Below are the code and all the weights of a small trained network. Each question names an input and a class and asks about switching units off, where a switched-off unit gives its printed mean instead of its output.

import numpy as np


def w(rows, s, z=0):
    codes = np.array(rows[::2]) - 128.0
    scale = np.full(codes.shape[1], s)
    scale[-1] = z or s
    return codes * scale


def f(y):
    return np.maximum(y, 0)


def log_softmax(a):
    a = a - a.max(-1, keepdims=True)
    return a - np.log(np.exp(a).sum(-1, keepdims=True))


def net(x, mask):
    res = np.array(x, float).reshape(1, 6) / 4 @ E
    y = f(res @ A[0][:, :-1].T + A[0][:, -1])
    res = res + np.where(mask, y, B[0][:, -1]) @ B[0][:, :-1]
    return log_softmax(res[-1] @ U[:, :-1].T + U[:, -1])


A, B = {}, {}
E = w([
[2,166,189,49],'x0',
[129,130,128,130],'x1',
[185,39,214,73],'x2',
[128,126,125,130],'x3',
[221,224,109,27],'x4',
[98,61,34,57],'x5',
],0.0079)
A[0] = w([
[114,54,2,68,107],'neuron 1',
[84,72,112,194,43],'neuron 2',
[44,133,166,104,220],'neuron 3',
[141,58,202,110,150],'neuron 4',
[203,15,253,33,66],'neuron 5',
[155,183,207,175,38],'neuron 6',
[75,204,77,153,235],'neuron 7',
[233,233,89,16,49],'neuron 8',
[182,202,115,80,48],'neuron 9',
[89,47,24,28,92],'neuron 10',
[96,161,79,166,76],'neuron 11',
[243,74,72,166,43],'neuron 12',
[234,85,64,245,89],'neuron 13',
[71,67,136,199,2],'neuron 14',
[83,200,71,142,34],'neuron 15',
],0.0077,0.0066)
B[0] = w([
[175,183,210,190,229],'neuron 1',
[82,69,163,124,164],'neuron 2',
[149,171,121,38,254],'neuron 3',
[143,138,39,137,207],'neuron 4',
[83,185,3,203,243],'neuron 5',
[140,172,193,197,161],'neuron 6',
[177,109,76,129,250],'neuron 7',
[8,2,162,177,254],'neuron 8',
[78,67,146,163,179],'neuron 9',
[152,194,211,192,235],'neuron 10',
[129,110,75,146,153],'neuron 11',
[34,197,124,47,200],'neuron 12',
[75,181,152,14,227],'neuron 13',
[50,54,160,133,162],'neuron 14',
[115,137,74,166,157],'neuron 15',
],0.0085,0.0071)
U = w([
[42,8,151,148,85],'0',
[152,124,116,110,255],'1',
[76,194,130,22,44],'2',
[142,146,3,178,66],'3',
[182,182,226,202,111],'4',
[166,96,127,101,248],'5',
[216,61,119,84,52],'6',
],0.012,0.013)

Each question gives the input, the list of numbers given to net, and the class t.
The units are the neurons (one row each of A and B). Each row of codes is followed by its name. A weight is (code - 128) times the scale printed after its matrix; where a second scale follows, it is the last column's (A, B and U).
mask holds one flag per neuron, in row order. A switched-off neuron (its flag False) gives its mean, the last column of its row in B, instead of its output. The means were averaged over made-up inputs and are rounded, as every weight is.
A unit's drop is (log p(t) with every unit on - log p(t) with that unit switched off) / (log p(t) with every unit on - log p(t) with every unit switched off).
The circuit of an input: a set's keep is (log p(t) with only the set's units on - log p(t) with every unit switched off) / (log p(t) with every unit on - log p(t) with every unit switched off). Starting from the 12 units with the biggest drops (on a tie, the unit counted first), units are removed one at a time, each time the one whose removal leaves the highest keep (on an exact tie, the one counted first), for as long as the keep stays at least 0.8.
circuit, biggest first: the units of the circuit, biggest drop first
unit that matters most: the unit with the biggest drop
top k neurons: the k neurons with the biggest drops, biggest first
input [-6,-4,2,1,2,6], class 2: circuit, biggest first	[neuron 12; neuron 13]
input [-7,-7,-2,-1,6,7], class 2: top neuron	[neuron 12]
input [2,2,6,4,-5,7], class 4: top 2 neurons	[neuron 10; neuron 1]
input [0,4,6,2,3,-2], class 3: circuit, biggest first	[neuron 5; neuron 4]
input [7,0,1,-4,-4,-7], class 2: top 3 neurons	[neuron 3; neuron 1; neuron 10]
input [4,6,-8,1,1,-7], class 3: circuit, biggest first	[neuron 7; neuron 15]
input [2,8,-4,2,-6,6], class 5: top 2 neurons	[neuron 8; neuron 3]
input [-6,-6,-8,6,-8,-3], class 0: top 2 neurons	[neuron 14; neuron 2]
input [-8,1,1,3,-5,4], class 2: circuit, biggest first	[neuron 13; neuron 12]
input [6,5,-7,3,6,6], class 3: top 3 neurons	[neuron 7; neuron 15; neuron 13]
input [-6,5,-3,-5,-1,7], class 4: circuit, biggest first	[neuron 1; neuron 10]
input [4,1,1,-7,-5,8], class 4: circuit, biggest first	[neuron 10; neuron 1]
input [1,5,-4,2,-2,5], class 4: circuit, biggest first	[neuron 1; neuron 10; neuron 5]
input [4,-8,4,-1,6,8], class 4: circuit, biggest first	[neuron 10; neuron 1]
input [6,-2,3,-7,-4,-5], class 1: unit that matters most	neuron 13
input [-6,-1,-2,-6,4,8], class 4: circuit, biggest first	[neuron 1; neuron 10]
input [4,4,-1,-2,5,2], class 0: circuit, biggest first	[neuron 8; neuron 13]
input [4,7,-6,2,-3,-2], class 5: top 2 neurons	[neuron 5; neuron 4]
input [2,-7,-7,-2,4,-1], class 3: top 2 neurons	[neuron 7; neuron 15]
input [8,1,-8,8,-2,2], class 1: unit that matters most	neuron 5
